Here is a tiny trained network, its code and every weight. The questions are about switching its units off for an input and a class, where a switched-off unit gives its printed mean instead of its output.

import numpy as np


def w(rows, s, z=0):
    codes = np.array(rows[::2]) - 128.0
    scale = np.full(codes.shape[1], s)
    scale[-1] = z or s
    return codes * scale


def norm(h):
    return h / np.sqrt((h * h).mean(-1, keepdims=True) + 1e-5)


def f(y):
    return np.maximum(y, 0)


def log_softmax(a):
    a = a - a.max(-1, keepdims=True)
    return a - np.log(np.exp(a).sum(-1, keepdims=True))


def net(x, mask):
    res = np.array(x, float).reshape(1, 5) / 4 @ E
    u = 0
    for l in range(2):
        y = f(norm(res) @ A[l][:, :-1].T + A[l][:, -1])
        res = res + np.where(mask[u : u + 13], y, B[l][:, -1]) @ B[l][:, :-1]
        u += 13
    return log_softmax(norm(res)[-1] @ U[:, :-1].T + U[:, -1])


A, B = {}, {}
E = w([
[121,225,173,130,193,89],'x0',
[180,16,237,163,169,115],'x1',
[125,133,94,128,33,39],'x2',
[138,161,235,102,54,111],'x3',
[181,83,123,3,132,33],'x4',
],0.0049)
A[0] = w([
[140,92,116,109,123,106,43],'0.n0',
[142,107,181,122,141,72,56],'0.n1',
[116,176,134,159,14,131,9],'0.n2',
[128,43,87,143,59,247,53],'0.n3',
[113,129,182,49,119,228,6],'0.n4',
[161,62,111,122,177,81,30],'0.n5',
[114,197,75,159,117,168,60],'0.n6',
[145,55,131,147,171,107,59],'0.n7',
[148,97,133,123,228,119,169],'0.n8',
[107,95,159,89,68,88,115],'0.n9',
[153,83,164,208,104,130,81],'0.n10',
[93,156,1,185,124,192,105],'0.n11',
[134,220,130,125,118,138,93],'0.n12',
],0.0087,0.002)
B[0] = w([
[105,164,149,175,155,147,153],'0.n0',
[133,94,43,157,149,143,179],'0.n1',
[73,28,211,158,169,73,190],'0.n2',
[115,102,122,54,98,246,209],'0.n3',
[233,152,127,87,163,174,166],'0.n4',
[54,29,121,126,99,116,184],'0.n5',
[98,148,152,189,123,60,198],'0.n6',
[101,46,157,143,158,119,181],'0.n7',
[97,138,155,116,207,128,207],'0.n8',
[179,200,83,146,84,149,189],'0.n9',
[97,244,134,79,126,120,185],'0.n10',
[188,95,29,229,127,166,253],'0.n11',
[38,132,145,119,121,144,186],'0.n12',
],0.012,0.006)
A[1] = w([
[121,153,23,117,107,71,158],'1.n0',
[87,109,40,213,119,148,206],'1.n1',
[101,121,145,162,65,84,45],'1.n2',
[215,180,101,83,88,130,20],'1.n3',
[129,149,142,137,147,59,235],'1.n4',
[132,77,140,76,138,106,230],'1.n5',
[146,156,72,236,104,98,52],'1.n6',
[128,73,129,103,1,111,7],'1.n7',
[197,99,113,142,93,16,58],'1.n8',
[175,118,138,126,99,172,100],'1.n9',
[229,107,91,207,69,64,5],'1.n10',
[120,121,166,172,129,213,69],'1.n11',
[84,169,157,131,35,188,139],'1.n12',
],0.0094,0.0014)
B[1] = w([
[67,221,92,151,108,136,187],'1.n0',
[246,122,158,104,108,163,254],'1.n1',
[165,97,207,162,101,134,164],'1.n2',
[150,74,179,83,124,42,154],'1.n3',
[111,111,149,97,108,203,162],'1.n4',
[122,129,95,174,71,107,162],'1.n5',
[127,160,131,203,133,63,211],'1.n6',
[101,247,100,118,199,159,171],'1.n7',
[185,146,77,143,113,199,162],'1.n8',
[134,104,119,90,84,105,155],'1.n9',
[160,164,107,217,170,82,190],'1.n10',
[127,184,71,84,115,95,180],'1.n11',
[60,106,83,116,76,62,175],'1.n12',
],0.015,0.0085)
U = w([
[64,14,142,136,183,117,133],'0',
[30,199,108,69,59,119,179],'1',
[177,77,55,94,96,220,158],'2',
[208,216,82,247,107,136,178],'3',
[206,126,172,61,117,59,2],'4',
[68,117,238,197,67,90,48],'5',
[114,193,181,98,226,186,75],'6',
],0.012,0.0035)

Each question gives the input, the list of numbers given to net, and the class t.
The units are the neurons (one row each of A and B). Each row of codes is followed by its name. A weight is (code - 128) times the scale printed after its matrix; where a second scale follows, it is the last column's (A, B and U).
mask holds one flag per neuron, layer by layer. A switched-off neuron (its flag False) gives its mean, the last column of its row in B, instead of its output. The means were averaged over made-up inputs and are rounded, as every weight is.
A unit's drop is (log p(t) with every unit on - log p(t) with that unit switched off) / (log p(t) with every unit on - log p(t) with every unit switched off).
The circuit of an input: a set's keep is (log p(t) with only the set's units on - log p(t) with every unit switched off) / (log p(t) with every unit on - log p(t) with every unit switched off). Starting from the 12 units with the biggest drops (on a tie, the unit counted first), units are removed one at a time, each time the one whose removal leaves the highest keep (on an exact tie, the one counted first), for as long as the keep stays at least 0.8.
units of the circuit, in order: the units of the circuit, biggest drop first
most important unit: the unit with the biggest drop
k most important neurons: the k neurons with the biggest drops, biggest first
top k neurons in layer l: the k neurons of layer l with the biggest drops, biggest first
input [-4,-3,-3,7,5], class 4: units of the circuit, in order : (1.n3; 0.n4)
input [5,-2,4,0,4], class 1: units of the circuit, in order : (0.n11; 1.n1)
input [-8,-5,-2,-5,4], class 2: units of the circuit, in order : (0.n3)
input [2,6,6,6,-8], class 5: units of the circuit, in order : (0.n2; 0.n11)
input [-6,-6,-8,8,7], class 4: units of the circuit, in order : (1.n3; 0.n4)
input [-1,7,3,-2,8], class 2: units of the circuit, in order : (1.n6; 1.n8)
input [7,-4,-3,-7,7], class 1: 3 most important neurons : (0.n11; 1.n1; 0.n2)
input [5,3,2,-1,2], class 0: 2 most important neurons : (0.n8; 0.n11)
input [-1,0,-4,6,8], class 4: units of the circuit, in order : (1.n3; 0.n9)
input [8,-5,3,5,3], class 5: top 4 neurons in layer 0 : (0.n2; 0.n3; 0.n10; 0.n12)
input [-8,2,3,2,4], class 1: 2 most important neurons : (0.n11; 0.n3)
input [-8,-8,-7,8,5], class 4: units of the circuit, in order : (0.n4; 1.n3)
input [1,-1,-3,8,6], class 4: top 2 neurons in layer 0 : (0.n11; 0.n4)
input [-5,-3,-7,2,7], class 4: most important unit : 0.n4
input [0,3,-6,5,8], class 2: top 3 neurons in layer 0 : (0.n4; 0.n2; 0.n9)
input [3,-3,-4,6,8], class 4: 3 most important neurons : (1.n3; 0.n11; 0.n4)
input [8,6,3,6,-5], class 5: top 2 neurons in layer 0 : (0.n3; 0.n11)
input [8,5,0,3,5], class 0: 2 most important neurons : (0.n11; 0.n8)
input [-7,-1,-3,4,-3], class 2: 2 most important neurons : (0.n4; 0.n3)
input [0,2,5,8,-6], class 5: units of the circuit, in order : (0.n2)
